(in the rows, 128 means zero)
Rows lie near named flat spaces through zero. A row that begins with a name and a colon came from that space; any other row is followed by the name of its block's space that it lies nearest.
j387j555: [122 117 140 151  63  99 117  96  83 135 108 117 171 107 135  98 140 127
 157]
j33j213: [125  98 141 134 113 141 111 119 155 113 148  84 148 104 106 148 133 108
 138]
j528j980: [151 119 128 147 117 133 151 150 145 115 124 128 130 115 147 108 116 133
 116]
[100  88 183 159 112 154 125 133 213 109 135  84 145 125 100 162 162  98
 125] => j33j213
j882j743: [138 145 144 150 129  90 124 155  94 127 137 152 126 115 172 167 124 124
 101]
j745j395: [112 149 142 143 117 129 144 125 115 115 131 126 131 123 132 132 141 133
 132]
[150 143 138 129 111  97 132 107 121 151 150 146 123 150 152 174 150 112
 113] => j387j555
j528j980: [ 86 120 123 141 123 134 119  37  87 135  87 130 128 138 119 173 132  96
 173]
j450j587: [134 134 159 103 113 161 129 126 145 128 141  79 143 169 105  98 166 124
 125]
[130 141 121 130 141 121 121 143 139 117 145  90 108 127 127 127 143 155
 133] => j450j587
j745j395: [104 146 171 120  82 103 128 123 103  85 148 123 120 137  92  99 153 140
 168]
[123 151 119 138 131 115 105  85 113 130 106 117 135 137 111 139 127 124
 134] => j528j980
[123 146 124 130 129 145 112 119 135 133 151 115 108 123 127 122 146 132
 125] => j450j587
[122 130 148 131 130 135 137 111 143 160 104 109 109 141 137 112 139 137
 129] => j33j213
j817j530: [118 135 114 116 137 133 124 109  96 118 133  79 182 127 125 157  94 109
 134]
[156 117  68 165 143 191 141  85 145 121 146 114 102 115 141  88 125 104
  70] => j387j555
j377j15: [128 148 131 104 121 126 120 125 120 116 133 122 129 139 141 120 140 118
 146]
j377j15: [115 135 148 151 139 146 122 155 145 150 141 125 110 127  95 139 126 158
 107]
[127 140 102 125 137 130 122 112 125 121 115  62 176 130 139 121 100 127
 126] => j817j530
[114 133 158 119 127 142 150 131 150 134 122 146  98 133 153 108 152 143
  98] => j33j213
j882j743: [151 162 145 136 190 121 125 148 141  91 136 117  93 115 153 174 131 155
 118]
j127j928: [120 147 149 145 137  95 103 118 115 148 100 146 156 124 116 145 164 145
  95]
[156  79 161 118 109 128 112 121 144 147 127 252  40 127 137  84 196 141
 158] => j817j530
[145 114  86 127 161 165 129 127 123 111  99 119 103 124  95  95 124 137
 136] => j387j555
[111 123 124 140 118 154 110 111 119 156 143 135 129 174 117 129 142 113
 116] => j882j743
j33j213: [127 135 141 145 156 156 137 112 166 171 102 119 119 140 139 123 131 130
 139]
[133 138 138 136 134 135 112 146 153 149 109 113 128 130 121 123 123 131
 116] => j377j15
j817j530: [145  90 147 135 129 135 111 163 150 155 126 205  40 110 127  97 158 135
 143]
[157 101 125 152  96 155 127 126  99 118 125 140 116 114  62 120 128 140
 139] => j33j213
j34j504: [155 159 119 112 138 139 160 122 124 139 150 156 105 151 132 133 137 112
 121]
j387j555: [142 129 123 116 116 148 128  99 114 141 142 133 129 129 145 125 129 106
 106]
[122 115 133 122 119 116 126 129 127 104 132 161 124 111 120 121 125 104
 124] => j33j213
[136 130 138 136 130 119 123 137 140 105 123 161 101 119 147 118 151 112
 134] => j817j530
[142 126 122  94 126 118 109  94 115 119 107 140 141 137 155 122 137 110
 162] => j377j15
[ 86 128 162 156 104 103 141 128 113 101 141 123 121 135 106 105 169 152
 150] => j745j395
j629j266: [132 122 109 127 133 108 121 130 138 135 122 106 125 136 108 129 128 130
 140]
[151 115 106 146 118 146 128  93 118 126 106 126 152 144 136 103 135 108
  97] => j387j555
[ 96 143 165 136 110 108 129 116 121 106 128 122 134 128 111 103 140 136
 140] => j745j395
[142 108 134 125 112 123 125 135 136 134 122 138  94 117 146 124 140 119
 135] => j817j530
j450j587: [130 131 103 137 149 124 170 120 116 136 123 151 134 111 138 128  94  99
 139]
[119  93 102 127  91 127 109  99 126 158 126 139 148 135 104 129 119 108
 134] => j882j743
[135 116 111 122 144 125 118 118 134 134 122 124 122 122 140 135 111 123
 118] => j745j395
[152 129 124 123 103 113 151 138 126 112 110 144 160 117 142 120 126 127
 160] => j882j743
[138 131 128 126 121 153 149 139 125 134 120 147 103 125  97  95 145 146
 127] => j33j213
[118 125 115 133 129 138 121 151 123 155 123 127 108 112 120 115 114 112
 122] => j817j530
[108 115 146 115 120 129 113 150 119 107 140 126 137 118 123 127 114 125
 126] => j34j504
[130  95 139 111 134  92  85  98 140 159 118 131 135 108 129 115 141 138
  93] => j882j743
[143 127 133  91 109 120 105 103 116 117  96 137 151 131 149 102 139 115
 168] => j377j15
[130 132 134 145 139 145 146 156 143 147 127 128 112 124 104 133 101 140
  98] => j377j15
j34j504: [ 75  64 186 154 109 121  64 115 177 124 107 129 143 138 128 127 163 161
 134]
[ 99 150  96 139 177 123 141 142 134 131 146 111  98  86 163 174  93 167
 108] => j450j587
[115 132  99 140 146 123 232 132 115 106 225 135 125  97 105 134 106  87
 115] => j377j15
[141 132 126 134 120 106 124  88  91 117 116 137 151 143 128 128 122 153
 143] => j34j504
[142 112 128 104 119 162 156 134 129 117 131 110  87 152 130 118  84  90
 173] => j127j928
[145 110  98 129 134 142 126 122 151 133 131 130 128 132 125 139 118 134
 113] => j745j395
[120 121 130  98 109 146 144 104 143 113 130 107  99 153 114 134  87 112
 179] => j127j928
[130 132 103 120 136 132 157 138 137 121 130 111 131 122 126 122  86 113
 133] => j450j587
[134 120  89 133 138 126 142 141 119 128 116 126 118 127 115 117 136 124
 116] => j387j555
[123 142 129 154 149 134 133 158 159 157 122 122 109 113  97 125 122 147
 111] => j377j15
[117 119 118 141 128 119 186 114 106 113 188 135 116 122 126 139 122 113
 106] => j377j15
[107 147 119 145 147 140 138 141 141 122 171 100 121  96 144 124 141 125
 121] => j450j587

Rows lie near named flat spaces through zero. A row that begins with a name and a colon came from that space; any other row is followed by the name of its block's space that it lies nearest.
j231_j427: [126 137 161 146 138 161 151 122 138 170 117 112 131 127 118 133 131 126
 114]
j231_j427: [148 129  95 119 124 101 116 147 131  91 137 142 144 143 164 128 123 123
 140]
j582_j473: [118 191 149 149 141 138 102  93 116  94  88 146 189 177 114  86 126 151
 165]
j864_j729: [128 130 134 118 109 128 135 146 114 131 138 110 150 127 137 108 132 135
 118]
j582_j473: [137 105 120 109 132 108 130 147 123 142 140  99 103 103 124 128 144 134
 116]
j478_j83: [129 122 118 116 159 143 124 169 149 150 155 124 125 131 137 132 112  97
 124]
j115_j721: [145 146 140 144 135 144 147 148 120 157 103 126 147 152 102  79 132 137
 140]
[108 108 103 131 153 139 137 112 171 123 124 117 132 112 137 149 136 112
 134] => j115_j721
[120 141 107 113  88 120 131 137 122 129  92 139 136 112 119 138 129 106
  97] => j478_j83
j864_j729: [136 155 160 156  80 145 113 136 159 115 135  89 124 119 135  83 166 135
 144]
j594_j123: [ 70  77 163 113  61 122 139 117 154 159 114 155 125  69 167 153 111  71
 146]
[ 92 141 103 120 128 123 124 137  99 130 141 118 148 102 148 103 107 112
 119] => j864_j729
[ 91 135 165 144  74 128 147 115 124 119 151 164 146 165 131 160 138 100
 141] => j582_j473
[125 137 146 125  81 120 127 163 136 143 141 124 127 135 136 132 118 139
 142] => j115_j721
[ 92  82 127 122  77 144 151 120 107 136 161 157  98  92 124 157 122 107
 129] => j582_j473
j594_j123: [158 129 114 138 143 139 119 141 115 128 115 126 123 143 129 122 133 129
 110]
[ 95  86 164 124  92 133 147 113 132 140 117 143 131  61 169 140 112  86
 163] => j594_j123
[121 134 118 116 113 124 126 104 110 141 137 111 146 145 158 100 127 112
 124] => j864_j729
[162 166  91 129 179 131 105 133 143 137 107 107 144 120 134  91 132 148
 153] => j582_j473
[118 130 143 104 137 114 138 115 142 149 129 116 116 154 151  93 115 123
 158] => j231_j427
[137 128 150 118  93 137 134 179 138 130  93 138 139 143 172 126 129 132
 106] => j478_j83
[170 164  96 140 180 110 135 147  92  82 148 114 137 176  95 115 148 160
 107] => j594_j123
[115 125 111 107 110 110 125 145 140 117 140 152 122 152 153 139 108 153
 135] => j231_j427
[141 124 131 114 103 143 135 117  91 117  94 105 149 122 138 129 169 164
 160] => j478_j83
[134 115 129 124 111 132 137 123 123 105 108  94 138 101 136 127 137 129
 157] => j478_j83
[114 125 137 129 156 122 157 129 127 156 110 119 145 111  85 124 119 121
 117] => j231_j427
